Here is a tiny trained network, its code and every weight. The questions are about switching its units off for an input and a target symbol, where a switched-off unit gives its printed mean instead of its output.

import numpy as np


def w(rows, s, z=0):
    codes = np.array(rows[::2]) - 128.0
    scale = np.full(codes.shape[1], s)
    scale[-1] = z or s
    return codes * scale


def f(y):
    return np.maximum(y, 0)


def softmax(a):
    e = np.exp(a - a.max(-1, keepdims=True))
    return e / e.sum(-1, keepdims=True)


def log_softmax(a):
    a = a - a.max(-1, keepdims=True)
    return a - np.log(np.exp(a).sum(-1, keepdims=True))


def net(x, mask):
    ids = ['αγδθλμξφψ'.index(c) for c in x.split()]
    T = len(ids)
    res = E[ids] + P[:T]
    q, k, v = (res @ M[0].T for M in (Q, K, V))
    z = softmax(np.where(np.tri(T) > 0, q @ k.T / 2**0.5, -1e9)) @ v
    res = res + np.where(mask[0], z, O[0][:, -1]) @ O[0][:, :-1]
    y = f(res @ A[0][:, :-1].T + A[0][:, -1])
    res = res + np.where(mask[1:25], y, B[0][:, -1]) @ B[0][:, :-1]
    return log_softmax(res[-1] @ U[:, :-1].T + U[:, -1])


Q, K, V, O, A, B = {}, {}, {}, {}, {}, {}
E = w([
[120,137,110,154],'α',
[165,56,237,135],'γ',
[179,51,245,141],'δ',
[136,16,15,196],'θ',
[185,66,213,112],'λ',
[243,135,59,213],'μ',
[219,45,228,115],'ξ',
[94,127,116,204],'φ',
[110,129,116,17],'ψ',
],0.013)
P = w([
[108,173,157,120],'0',
[76,117,137,149],'1',
[149,172,174,105],'2',
[84,75,107,161],'3',
[150,161,159,105],'4',
[87,48,85,157],'5',
[158,155,150,108],'6',
[91,25,64,147],'7',
[163,147,143,117],'8',
[99,8,43,130],'9',
[156,145,139,114],'10',
],0.015)
Q[0] = w([
[156,6,108,128],'H0',
[188,153,180,112],'H0',
],0.011)
K[0] = w([
[73,44,75,97],'H0',
[73,245,136,19],'H0',
],0.011)
V[0] = w([
[103,137,254,167],'H0',
[198,161,169,192],'H0',
],0.0091)
O[0] = w([
[130,2,100,57,45],'H0',
[191,167,19,196,3],'H0',
],0.0095,0.0046)
A[0] = w([
[58,130,162,83,109],'N0',
[112,113,66,189,104],'N1',
[141,102,158,225,48],'N2',
[82,185,106,122,209],'N3',
[80,158,59,137,68],'N4',
[169,198,129,117,138],'N5',
[44,109,160,151,25],'N6',
[125,130,165,86,114],'N7',
[183,168,104,64,146],'N8',
[78,55,144,154,12],'N9',
[198,145,60,137,53],'N10',
[56,134,73,175,49],'N11',
[153,211,208,120,174],'N12',
[45,105,117,160,174],'N13',
[160,204,108,137,114],'N14',
[151,59,7,91,38],'N15',
[162,151,97,173,132],'N16',
[168,143,117,129,19],'N17',
[146,118,39,190,254],'N18',
[85,182,8,121,89],'N19',
[189,50,76,85,181],'N20',
[145,146,81,80,106],'N21',
[172,139,94,134,78],'N22',
[147,190,132,83,149],'N23',
],0.011,0.005)
B[0] = w([
[189,135,160,167,254],'N0',
[155,173,116,114,178],'N1',
[96,159,118,90,182],'N2',
[121,72,176,148,193],'N3',
[61,73,142,101,145],'N4',
[101,95,163,125,169],'N5',
[181,173,152,87,174],'N6',
[155,146,97,140,220],'N7',
[152,144,179,179,188],'N8',
[108,198,99,40,179],'N9',
[134,115,133,74,166],'N10',
[127,59,90,63,158],'N11',
[85,188,2,171,242],'N12',
[211,144,160,135,208],'N13',
[167,113,155,64,160],'N14',
[117,192,59,125,161],'N15',
[129,80,180,148,179],'N16',
[101,80,123,116,133],'N17',
[132,161,188,131,233],'N18',
[41,33,83,63,157],'N19',
[98,145,78,163,206],'N20',
[111,191,163,185,151],'N21',
[119,132,123,77,150],'N22',
[88,181,143,175,192],'N23',
],0.0086,0.0066)
U = w([
[190,134,103,140,81],'α',
[97,160,89,93,3],'γ',
[123,206,162,220,234],'δ',
[202,122,196,88,155],'θ',
[8,81,143,102,193],'λ',
[131,118,148,143,69],'μ',
[59,153,108,104,43],'ξ',
[109,168,90,80,27],'φ',
[54,118,136,159,108],'ψ',
],0.013,0.0036)

Each question gives the input, a string of symbols that net reads in full, and the target symbol t.
The units are the heads (2 rows each of Q, K, V and O) and the neurons (one row each of A and B). Each row of codes is followed by its name. A weight is (code - 128) times the scale printed after its matrix; where a second scale follows, it is the last column's (O, A, B and U).
mask holds one flag per unit, heads first, then neurons. A switched-off unit (its flag False) gives its mean, the last column of its rows in O or B, instead of its output. The means were averaged over made-up inputs and are rounded, as every weight is.
A unit's drop is (log p(t) with every unit on - log p(t) with that unit switched off) / (log p(t) with every unit on - log p(t) with every unit switched off).
The circuit of an input: a set's keep is (log p(t) with only the set's units on - log p(t) with every unit switched off) / (log p(t) with every unit on - log p(t) with every unit switched off). Starting from the 12 units with the biggest drops (on a tie, the unit counted first), units are removed one at a time, each time the one whose removal leaves the highest keep (on an exact tie, the one counted first), for as long as the keep stays at least 0.8.
units of the circuit, in order: the units of the circuit, biggest drop first
unit that matters most: the unit with the biggest drop
k most important neurons: the k neurons with the biggest drops, biggest first
drop of u: that unit's drop, to one decimal
input γ λ θ ξ ξ γ ψ ψ, target φ: units of the circuit, in order => (N15; H0; N9)
input ξ α γ ψ α μ λ δ ξ ψ δ, target δ: unit that matters most => N12
input δ μ ψ ξ λ ψ μ γ, target θ: units of the circuit, in order => (N12; N13)
input ψ ψ λ μ ψ α, target λ: units of the circuit, in order => (H0; N19; N11; N4)
input ψ μ μ θ μ ψ δ ψ ψ ψ, target θ: units of the circuit, in order => (N12; N13)
input δ θ γ, target α: units of the circuit, in order => (H0; N20)
input ψ γ ψ ψ μ ψ μ ψ ψ θ, target θ: 3 most important neurons => (N13; N12; N6)
input δ ψ ψ α ψ ψ θ μ, target θ: 2 most important neurons => (N18; N12)
input θ ψ α γ μ θ μ α, target δ: 2 most important neurons => (N13; N19)
input δ ψ ψ ψ θ φ, target θ: 3 most important neurons => (N13; N12; N6)
input μ μ γ ψ γ δ, target θ: 3 most important neurons => (N12; N6; N13)
input ψ μ ψ ψ ψ α, target θ: drop of N12 => 0.4
input μ μ γ ξ μ ψ ψ λ λ, target δ: drop of N12 => 0.5
input γ ψ ψ, target δ: drop of N20 => 0.0
input θ ψ ψ γ ψ α ξ, target δ: drop of N11 => 0.1
input ψ μ δ γ ψ ψ γ ψ λ, target δ: units of the circuit, in order => (N12)
